Here is a tiny trained network, its code and every weight. The questions are about switching its units off for an input and a target symbol, where a switched-off unit gives its printed mean instead of its output.

import numpy as np


def w(rows, s, z=0):
    codes = np.array(rows[::2]) - 128.0
    scale = np.full(codes.shape[1], s)
    scale[-1] = z or s
    return codes * scale


def f(y):
    return np.maximum(y, 0)


def softmax(a):
    e = np.exp(a - a.max(-1, keepdims=True))
    return e / e.sum(-1, keepdims=True)


def log_softmax(a):
    a = a - a.max(-1, keepdims=True)
    return a - np.log(np.exp(a).sum(-1, keepdims=True))


def net(x, mask):
    ids = ['αβδζηθσ'.index(c) for c in x.split()]
    T = len(ids)
    res = E[ids] + P[:T]
    u = 0
    for l in range(2):
        r = res
        for j in range(2):
            rows = slice(2 * j, 2 * j + 2)
            q, k, v = (r @ M[l][rows].T for M in (Q, K, V))
            z = softmax(np.where(np.tri(T) > 0, q @ k.T / 2**0.5, -1e9)) @ v
            o = O[l][rows]
            res = res + np.where(mask[u + j], z, o[:, -1]) @ o[:, :-1]
        u += 2
        y = f(res @ A[l][:, :-1].T + A[l][:, -1])
        res = res + np.where(mask[u : u + 12], y, B[l][:, -1]) @ B[l][:, :-1]
        u += 12
    return log_softmax(res[-1] @ U[:, :-1].T + U[:, -1])


Q, K, V, O, A, B = {}, {}, {}, {}, {}, {}
E = w([
[250,90,206,199,124,148,148,111,112,82],'α',
[183,173,203,92,164,138,140,17,125,95],'β',
[136,177,6,62,117,201,141,77,31,122],'δ',
[223,129,210,149,90,227,109,199,144,125],'ζ',
[105,93,178,165,106,68,32,222,39,94],'η',
[53,157,188,153,56,202,80,113,186,17],'θ',
[59,216,233,144,184,126,125,118,127,157],'σ',
],0.013)
P = w([
[79,222,103,79,91,82,221,120,178,187],'0',
[149,39,94,64,152,84,77,130,121,136],'1',
[129,114,125,88,111,79,145,185,81,102],'2',
[139,65,141,182,143,127,114,153,115,112],'3',
[159,140,159,160,161,109,128,162,123,79],'4',
[164,175,171,134,164,122,131,126,112,61],'5',
[141,144,129,179,201,159,75,93,81,117],'6',
[143,228,151,160,149,121,98,110,85,74],'7',
[136,255,163,122,116,150,87,102,39,101],'8',
[143,198,182,219,162,188,42,75,82,102],'9',
],0.0097)
Q[0] = w([
[103,91,130,142,132,144,88,86,139,191],'L0H0',
[183,152,164,144,152,244,73,103,36,97],'L0H0',
[148,167,139,123,154,131,87,132,106,69],'L0H1',
[146,178,110,109,124,63,169,154,165,89],'L0H1',
],0.011)
K[0] = w([
[170,203,131,18,70,63,211,187,149,82],'L0H0',
[145,254,159,204,162,178,69,133,27,43],'L0H0',
[116,194,135,211,135,99,132,70,86,179],'L0H1',
[114,64,91,176,180,127,123,107,189,186],'L0H1',
],0.0067)
V[0] = w([
[7,182,149,131,137,51,102,149,113,108],'L0H0',
[150,116,128,144,166,80,190,85,3,154],'L0H0',
[119,148,141,146,181,130,249,17,223,174],'L0H1',
[191,141,166,195,101,26,141,115,139,86],'L0H1',
],0.0076)
O[0] = w([
[206,184,99,187,243,184,209,190,151,44,22],'L0H0',
[159,55,195,29,169,234,77,215,215,84,3],'L0H0',
[86,79,150,172,159,254,74,145,93,216,54],'L0H1',
[184,116,29,159,56,152,64,170,152,186,130],'L0H1',
],0.0086,0.0017)
A[0] = w([
[59,126,114,152,149,43,195,137,90,110,132],'L0N0',
[82,138,162,244,105,94,90,119,178,62,164],'L0N1',
[186,72,83,81,255,181,123,92,220,70,118],'L0N2',
[52,30,173,170,151,52,59,47,116,124,210],'L0N3',
[175,127,69,113,182,141,157,85,113,114,1],'L0N4',
[101,143,149,119,126,160,171,57,95,181,85],'L0N5',
[105,115,204,53,66,134,97,238,132,91,90],'L0N6',
[138,135,209,97,148,142,82,180,235,75,144],'L0N7',
[119,98,10,143,97,153,191,147,150,77,137],'L0N8',
[88,128,25,75,95,167,189,101,136,108,131],'L0N9',
[183,122,76,161,88,132,143,139,22,149,102],'L0N10',
[91,184,208,146,118,132,31,83,124,86,185],'L0N11',
],0.0063,0.0027)
B[0] = w([
[219,148,192,157,253,158,128,95,123,141,152],'L0N0',
[165,125,147,38,158,141,156,135,60,147,209],'L0N1',
[144,153,121,91,148,83,129,231,139,113,163],'L0N2',
[165,222,163,85,125,58,188,172,173,115,176],'L0N3',
[189,140,237,171,162,126,123,193,122,64,144],'L0N4',
[165,185,85,116,49,75,94,127,137,99,160],'L0N5',
[116,32,178,117,200,135,44,124,148,134,183],'L0N6',
[116,192,158,92,104,139,105,110,201,131,183],'L0N7',
[243,243,154,152,187,128,29,96,157,170,145],'L0N8',
[185,45,23,166,130,47,101,159,116,87,161],'L0N9',
[156,69,71,219,137,60,172,82,101,51,183],'L0N10',
[90,127,154,19,58,80,136,113,62,181,254],'L0N11',
],0.0056,0.0081)
Q[1] = w([
[50,148,116,35,93,136,15,201,165,123],'L1H0',
[214,176,153,111,117,216,94,127,25,159],'L1H0',
[174,193,148,53,56,143,1,179,39,147],'L1H1',
[38,15,110,157,178,165,182,119,155,153],'L1H1',
],0.0044)
K[1] = w([
[152,130,73,67,86,175,131,148,100,116],'L1H0',
[101,253,92,153,146,200,64,97,125,136],'L1H0',
[137,114,58,161,76,182,155,189,149,185],'L1H1',
[185,50,189,47,168,110,63,121,41,97],'L1H1',
],0.0052)
V[1] = w([
[99,118,242,3,114,117,118,103,191,142],'L1H0',
[91,242,245,142,255,14,204,163,170,198],'L1H0',
[17,218,110,100,75,80,167,84,182,205],'L1H1',
[142,99,92,87,125,96,159,82,80,70],'L1H1',
],0.0061)
O[1] = w([
[169,195,48,200,101,122,64,213,39,205,184],'L1H0',
[70,123,131,187,147,91,85,205,92,132,254],'L1H0',
[239,36,129,171,190,176,106,98,66,109,237],'L1H1',
[83,165,152,83,77,161,206,254,5,157,96],'L1H1',
],0.0082,0.0053)
A[1] = w([
[185,115,149,35,65,39,97,99,140,88,66],'L1N0',
[119,101,168,157,60,196,78,83,141,208,128],'L1N1',
[92,137,45,80,207,147,115,92,108,86,138],'L1N2',
[134,124,254,111,124,128,100,107,154,200,65],'L1N3',
[164,226,117,198,202,101,169,131,156,169,98],'L1N4',
[50,109,114,135,84,97,75,13,187,123,109],'L1N5',
[146,63,149,152,198,117,145,159,165,126,252],'L1N6',
[97,127,96,196,56,68,175,160,149,84,83],'L1N7',
[89,77,78,55,203,204,167,168,98,166,7],'L1N8',
[80,156,124,193,163,77,164,89,74,99,51],'L1N9',
[48,104,187,116,129,108,170,142,201,62,179],'L1N10',
[116,74,136,131,126,150,184,32,65,121,118],'L1N11',
],0.0071,0.0025)
B[1] = w([
[116,81,120,214,122,139,126,76,204,77,255],'L1N0',
[97,36,79,92,126,85,206,152,123,123,201],'L1N1',
[3,122,32,167,100,183,137,140,152,116,171],'L1N2',
[15,136,78,150,40,244,176,106,90,114,213],'L1N3',
[169,104,87,130,68,159,122,15,185,162,192],'L1N4',
[114,212,125,153,183,78,166,225,187,72,161],'L1N5',
[108,185,161,11,135,149,55,157,108,171,183],'L1N6',
[194,63,171,140,205,169,170,62,37,188,150],'L1N7',
[220,149,130,4,99,154,109,191,199,85,142],'L1N8',
[207,129,198,93,153,152,181,192,78,175,193],'L1N9',
[71,217,81,166,151,86,121,125,122,201,164],'L1N10',
[156,75,179,86,135,31,186,88,99,175,188],'L1N11',
],0.0056,0.0087)
U = w([
[212,212,141,94,78,109,163,168,225,122,36],'α',
[91,124,97,136,36,100,93,90,116,167,192],'β',
[109,181,124,143,96,176,100,206,83,181,184],'δ',
[191,115,148,167,155,152,149,118,90,177,7],'ζ',
[124,192,128,166,85,1,138,106,83,135,241],'η',
[86,129,206,107,134,165,221,160,136,70,182],'θ',
[141,178,158,220,129,117,84,205,171,92,41],'σ',
],0.006,0.0019)

Each question gives the input, a string of symbols that net reads in full, and the target symbol t.
The units are the heads (2 rows each of Q, K, V and O) and the neurons (one row each of A and B). Each row of codes is followed by its name. A weight is (code - 128) times the scale printed after its matrix; where a second scale follows, it is the last column's (O, A, B and U).
mask holds one flag per unit, layer by layer, with each layer's heads first. A switched-off unit (its flag False) gives its mean, the last column of its rows in O or B, instead of its output. The means were averaged over made-up inputs and are rounded, as every weight is.
A unit's drop is (log p(t) with every unit on - log p(t) with that unit switched off) / (log p(t) with every unit on - log p(t) with every unit switched off).
The circuit of an input: a set's keep is (log p(t) with only the set's units on - log p(t) with every unit switched off) / (log p(t) with every unit on - log p(t) with every unit switched off). Starting from the 12 units with the biggest drops (on a tie, the unit counted first), units are removed one at a time, each time the one whose removal leaves the highest keep (on an exact tie, the one counted first), for as long as the keep stays at least 0.8.
units of the circuit, in order: the units of the circuit, biggest drop first
top k neurons: the k neurons with the biggest drops, biggest first
heads that matter: for each layer, one digit per head in row order, 1 if its drop is at least 0.15 and else 0, layers parted by /
input β ζ η ζ δ ζ, target β: heads that matter	10 / 00
input η ζ ζ θ, target η: units of the circuit, in order	[L0H0, L0H1]
input σ ζ σ ζ ζ α σ β, target σ: units of the circuit, in order	[L0H0, L1H0]
input δ ζ ζ ζ θ η β δ, target δ: units of the circuit, in order	[L1H1, L0H1, L0H0, L1H0]
input δ β δ ζ α ζ θ, target δ: heads that matter	11 / 11
input θ ζ ζ δ, target θ: units of the circuit, in order	[L0H0, L1H0, L0N11]
input δ α δ δ, target α: units of the circuit, in order	[L0H0, L1N8, L1H0]
input δ θ β ζ η, target δ: units of the circuit, in order	[L1H1, L0N9]
input θ η α, target θ: heads that matter	10 / 11
input θ σ δ ζ, target θ: units of the circuit, in order	[L0H0, L1H0, L0N9]
input β ζ ζ η δ, target α: units of the circuit, in order	[L0H0, L0H1, L1H0, L1H1]
input δ ζ δ σ ζ ζ, target δ: units of the circuit, in order	[L0H1, L1H0, L1H1]
input α η σ, target α: units of the circuit, in order	[L0H1, L0H0, L1H0, L1H1]
input θ ζ ζ δ δ ζ δ θ η, target θ: heads that matter	10 / 10
input ζ β ζ ζ σ β δ ζ η, target σ: heads that matter	11 / 00
input α ζ δ ζ, target α: units of the circuit, in order	[L0H1, L1H0]
input η β δ η σ α, target σ: units of the circuit, in order	[L0H0, L1H0]
input β σ α β δ ζ β, target β: units of the circuit, in order	[L0H0, L1N3, L0N11]
input σ ζ ζ δ ζ ζ ζ θ θ δ, target ζ: top neuron	[L1N9]
input β δ ζ, target β: top 2 neurons	[L1N3, L1N9]
input α β σ η σ, target α: heads that matter	11 / 01
input σ σ ζ, target σ: heads that matter	10 / 11
input ζ β ζ σ ζ ζ θ, target η: heads that matter	10 / 00
input ζ η δ, target ζ: heads that matter	10 / 01
input σ ζ σ ζ θ σ ζ, target σ: heads that matter	11 / 11
input ζ σ β θ, target δ: heads that matter	00 / 10
